Below are the code and all the weights of a small trained network. Each question names an input and a class and asks about switching units off, where a switched-off unit gives its printed mean instead of its output.

import numpy as np


def w(rows, s, z=0):
    codes = np.array(rows[::2]) - 128.0
    scale = np.full(codes.shape[1], s)
    scale[-1] = z or s
    return codes * scale


def norm(h):
    return h / np.sqrt((h * h).mean(-1, keepdims=True) + 1e-5)


def f(y):
    return y / 2 * (1 + np.tanh(0.7978845608 * (y + 0.044715 * y**3)))


def log_softmax(a):
    a = a - a.max(-1, keepdims=True)
    return a - np.log(np.exp(a).sum(-1, keepdims=True))


def net(x, mask):
    res = np.array(x, float).reshape(1, 3) / 4 @ E
    u = 0
    for l in range(3):
        y = f(norm(res) @ A[l][:, :-1].T + A[l][:, -1])
        res = res + np.where(mask[u : u + 3], y, B[l][:, -1]) @ B[l][:, :-1]
        u += 3
    return log_softmax(norm(res)[-1] @ U[:, :-1].T + U[:, -1])


A, B = {}, {}
E = w([
[83,103,2,158],'x0',
[45,151,212,106],'x1',
[127,123,130,132],'x2',
],0.0021)
A[0] = w([
[2,110,105,106,109],'L0N0',
[19,90,104,83,254],'L0N1',
[224,177,160,145,18],'L0N2',
],0.0069,0.0027)
B[0] = w([
[91,218,69,195,210],'L0N0',
[84,244,93,125,252],'L0N1',
[254,136,181,230,150],'L0N2',
],0.006,0.0039)
A[1] = w([
[109,172,58,165,159],'L1N0',
[185,254,89,172,228],'L1N1',
[141,191,229,28,4],'L1N2',
],0.0062,0.0022)
B[1] = w([
[150,1,77,144,203],'L1N0',
[101,46,231,142,254],'L1N1',
[83,97,41,41,152],'L1N2',
],0.0061,0.0051)
A[2] = w([
[174,136,190,205,5],'L2N0',
[78,120,136,50,156],'L2N1',
[3,125,158,73,224],'L2N2',
],0.0064,0.0031)
B[2] = w([
[171,104,236,171,134],'L2N0',
[181,198,183,10,165],'L2N1',
[255,182,100,65,255],'L2N2',
],0.005,0.0049)
U = w([
[186,43,210,214,244],'0',
[29,116,189,97,1],'1',
[53,209,60,181,241],'2',
[163,220,158,14,212],'3',
[88,3,62,210,212],'4',
],0.0066,0.0037)

Each question gives the input, the list of numbers given to net, and the class t.
The units are the neurons (one row each of A and B). Each row of codes is followed by its name. A weight is (code - 128) times the scale printed after its matrix; where a second scale follows, it is the last column's (A, B and U).
mask holds one flag per neuron, layer by layer. A switched-off neuron (its flag False) gives its mean, the last column of its row in B, instead of its output. The means were averaged over made-up inputs and are rounded, as every weight is.
A unit's drop is (log p(t) with every unit on - log p(t) with that unit switched off) / (log p(t) with every unit on - log p(t) with every unit switched off).
The circuit of an input: a set's keep is (log p(t) with only the set's units on - log p(t) with every unit switched off) / (log p(t) with every unit on - log p(t) with every unit switched off). Starting from all 9 units, units are removed one at a time, each time the one whose removal leaves the highest keep (on an exact tie, the one counted first), for as long as the keep stays at least 0.8.
units of the circuit, in order: the units of the circuit, biggest drop first
top k neurons: the k neurons with the biggest drops, biggest first
top k neurons in layer l: the k neurons of layer l with the biggest drops, biggest first
drop when u is switched off: that unit's drop, to one decimal
input [-3,0,5], class 0: units of the circuit, in order : [L0N1]
input [3,0,3], class 4: top 3 neurons : [L1N0; L1N1; L1N2]
input [2,0,5], class 4: top 4 neurons : [L1N0; L1N1; L1N2; L0N2]
input [1,7,-7], class 2: top 3 neurons : [L0N0; L0N1; L1N2]
input [0,-5,-4], class 0: top 3 neurons : [L1N2; L1N0; L0N0]
input [1,-4,3], class 4: top 2 neurons in layer 2 : [L2N2; L2N1]
input [1,8,6], class 2: top 3 neurons : [L0N0; L0N1; L1N2]
input [3,7,7], class 2: drop when L1N0 is switched off : 0.1
input [3,-1,5], class 4: drop when L1N0 is switched off : 2.2
input [3,4,1], class 2: drop when L0N1 is switched off : 0.4
input [2,3,-3], class 2: drop when L0N2 is switched off : 0.0
input [3,-1,-2], class 4: top 2 neurons in layer 1 : [L1N0; L1N2]
input [3,3,-1], class 2: top 2 neurons in layer 0 : [L0N0; L0N1]
